Here is a tiny trained network, its code and every weight. The questions are about switching its units off for an input and a class, where a switched-off unit gives its printed mean instead of its output.

import numpy as np


def w(rows, s, z=0):
    codes = np.array(rows[::2]) - 128.0
    scale = np.full(codes.shape[1], s)
    scale[-1] = z or s
    return codes * scale


def norm(h):
    return h / np.sqrt((h * h).mean(-1, keepdims=True) + 1e-5)


def f(y):
    return np.maximum(y, 0)


def log_softmax(a):
    a = a - a.max(-1, keepdims=True)
    return a - np.log(np.exp(a).sum(-1, keepdims=True))


def net(x, mask):
    res = np.array(x, float).reshape(1, 8) / 4 @ E
    u = 0
    for l in range(4):
        y = f(norm(res) @ A[l][:, :-1].T + A[l][:, -1])
        res = res + np.where(mask[u : u + 7], y, B[l][:, -1]) @ B[l][:, :-1]
        u += 7
    return log_softmax(norm(res)[-1] @ U[:, :-1].T + U[:, -1])


A, B = {}, {}
E = w([
[77,142,142,89,165,139,87],'x0',
[104,119,69,86,126,120,81],'x1',
[92,36,147,141,117,192,208],'x2',
[110,196,75,207,148,189,115],'x3',
[63,134,184,121,156,153,141],'x4',
[158,127,152,82,115,177,74],'x5',
[167,99,139,145,254,88,198],'x6',
[150,31,136,196,180,164,85],'x7',
],0.0045)
A[0] = w([
[66,186,195,31,241,133,36,153],'0.n0',
[122,7,55,165,245,166,222,69],'0.n1',
[236,26,94,3,27,123,116,37],'0.n2',
[163,196,85,154,72,122,194,6],'0.n3',
[93,199,173,96,63,84,40,36],'0.n4',
[102,199,88,72,86,150,66,68],'0.n5',
[30,16,230,58,54,130,111,195],'0.n6',
],0.0068,0.0016)
B[0] = w([
[254,156,113,44,123,164,95,230],'0.n0',
[12,102,252,111,152,82,67,253],'0.n1',
[116,73,82,40,86,194,136,235],'0.n2',
[152,170,140,117,111,154,169,171],'0.n3',
[92,59,48,146,186,121,113,218],'0.n4',
[56,152,68,157,121,145,128,210],'0.n5',
[62,67,80,203,135,166,219,245],'0.n6',
],0.0083,0.0055)
A[1] = w([
[108,187,66,132,31,86,32,69],'1.n0',
[102,80,105,99,169,190,154,33],'1.n1',
[138,88,150,209,45,214,4,139],'1.n2',
[157,101,174,90,29,80,159,41],'1.n3',
[104,175,144,45,154,141,165,6],'1.n4',
[178,222,97,184,65,105,200,139],'1.n5',
[150,92,207,127,130,126,186,41],'1.n6',
],0.011,0.0022)
B[1] = w([
[89,35,34,119,254,157,80,236],'1.n0',
[152,89,103,101,29,92,123,254],'1.n1',
[155,227,188,56,14,170,95,245],'1.n2',
[159,100,56,95,106,151,127,155],'1.n3',
[121,120,108,132,26,145,67,170],'1.n4',
[142,167,111,242,24,191,176,193],'1.n5',
[52,129,69,61,114,86,166,198],'1.n6',
],0.0094,0.0057)
A[2] = w([
[151,74,137,114,156,118,228,19],'2.n0',
[113,109,204,197,98,160,214,135],'2.n1',
[50,103,179,146,179,137,190,57],'2.n2',
[83,41,185,149,169,103,160,103],'2.n3',
[247,70,155,136,144,75,139,7],'2.n4',
[102,117,168,200,178,56,114,30],'2.n5',
[188,154,68,237,126,100,119,28],'2.n6',
],0.012,0.0013)
B[2] = w([
[101,143,129,136,94,143,24,183],'2.n0',
[161,178,95,217,203,13,130,222],'2.n1',
[104,80,195,126,119,75,142,238],'2.n2',
[80,117,142,147,104,67,90,253],'2.n3',
[163,111,182,148,171,94,248,152],'2.n4',
[83,63,141,147,91,119,123,188],'2.n5',
[62,100,242,57,68,133,134,187],'2.n6',
],0.011,0.0051)
A[3] = w([
[150,154,223,134,168,214,121,85],'3.n0',
[69,140,124,154,100,253,98,5],'3.n1',
[165,131,112,218,148,131,131,73],'3.n2',
[110,225,145,132,201,194,146,49],'3.n3',
[185,179,231,138,163,133,69,112],'3.n4',
[142,108,191,189,175,154,93,97],'3.n5',
[158,80,169,163,167,192,51,76],'3.n6',
],0.011,0.0032)
B[3] = w([
[122,222,118,113,195,85,113,155],'3.n0',
[251,37,91,22,2,102,225,255],'3.n1',
[40,167,121,139,195,219,228,143],'3.n2',
[87,37,162,119,76,219,157,142],'3.n3',
[182,251,236,50,91,82,33,174],'3.n4',
[151,170,59,138,67,13,98,156],'3.n5',
[41,202,204,174,100,138,173,162],'3.n6',
],0.0071,0.005)
U = w([
[123,173,131,227,108,139,203,119],'0',
[143,137,143,177,189,147,138,9],'1',
[122,119,85,137,249,155,85,117],'2',
[166,209,194,105,133,131,96,136],'3',
[64,86,183,159,133,50,122,155],'4',
[130,91,76,82,72,169,128,180],'5',
[189,125,160,116,192,102,178,86],'6',
[137,118,160,169,180,149,131,1],'7',
],0.015,0.0087)

Each question gives the input, the list of numbers given to net, and the class t.
The units are the neurons (one row each of A and B). Each row of codes is followed by its name. A weight is (code - 128) times the scale printed after its matrix; where a second scale follows, it is the last column's (A, B and U).
mask holds one flag per neuron, layer by layer. A switched-off neuron (its flag False) gives its mean, the last column of its row in B, instead of its output. The means were averaged over made-up inputs and are rounded, as every weight is.
A unit's drop is (log p(t) with every unit on - log p(t) with that unit switched off) / (log p(t) with every unit on - log p(t) with every unit switched off).
The circuit of an input: a set's keep is (log p(t) with only the set's units on - log p(t) with every unit switched off) / (log p(t) with every unit on - log p(t) with every unit switched off). Starting from the 12 units with the biggest drops (on a tie, the unit counted first), units are removed one at a time, each time the one whose removal leaves the highest keep (on an exact tie, the one counted first), for as long as the keep stays at least 0.8.
circuit, biggest first: the units of the circuit, biggest drop first
k most important neurons: the k neurons with the biggest drops, biggest first
k most important neurons of layer l: the k neurons of layer l with the biggest drops, biggest first
drop when u is switched off: that unit's drop, to one decimal
input [2,-8,-5,2,7,-4,8,-7], class 3: most important neuron	[0.n6]
input [0,6,-8,1,2,8,7,-2], class 2: 2 most important neurons	[1.n2; 0.n5]
input [-1,-7,-8,-2,8,-3,7,-6], class 3: 2 most important neurons	[0.n6; 0.n2]
input [8,-8,-7,-8,8,0,0,7], class 6: circuit, biggest first	[0.n0; 2.n4; 0.n1; 1.n2]
input [6,8,8,-4,-4,3,2,5], class 4: 3 most important neurons of layer 0	[0.n1; 0.n6; 0.n0]
input [-4,8,-6,4,4,1,2,-2], class 2: circuit, biggest first	[1.n0; 0.n6]
input [-4,-6,2,-4,5,4,0,-7], class 0: circuit, biggest first	[0.n6; 2.n1; 1.n0]
input [4,2,-5,7,2,5,3,-1], class 2: 3 most important neurons of layer 1	[1.n5; 1.n0; 1.n2]
input [1,-8,-1,6,4,-4,-2,-8], class 0: 2 most important neurons	[1.n5; 2.n1]
input [2,-5,-4,3,3,-7,5,-4], class 3: circuit, biggest first	[0.n6; 1.n0]
input [-8,6,4,3,2,-2,-4,-1], class 0: 2 most important neurons	[0.n1; 1.n5]
input [-5,8,6,7,4,-5,-3,-7], class 0: 2 most important neurons	[1.n5; 0.n2]
input [-7,0,-4,5,6,-2,-1,-7], class 0: 3 most important neurons of layer 0	[0.n3; 0.n1; 0.n2]
input [-3,2,-8,-2,5,-6,-8,-2], class 2: circuit, biggest first	[1.n0]
input [-3,5,7,8,1,4,3,-1], class 4: 2 most important neurons	[0.n1; 0.n0]
input [-3,-3,-8,-2,5,8,6,0], class 6: 2 most important neurons of layer 1	[1.n2; 1.n5]
input [-6,-5,-7,-3,-2,2,-1,5], class 3: 3 most important neurons of layer 0	[0.n5; 0.n6; 0.n3]
input [-5,-6,2,-3,2,-3,-6,-8], class 0: drop when 2.n1 is switched off	0.3
input [6,8,7,7,4,7,4,3], class 3: drop when 1.n2 is switched off	0.1
input [5,1,-3,4,7,-6,3,-2], class 3: drop when 0.n0 is switched off	0.7
input [6,-5,8,8,2,-6,-8,-6], class 0: drop when 1.n0 is switched off	0.0
input [-2,-7,-2,5,-5,6,-4,7], class 3: most important neuron of layer 1	[1.n2]
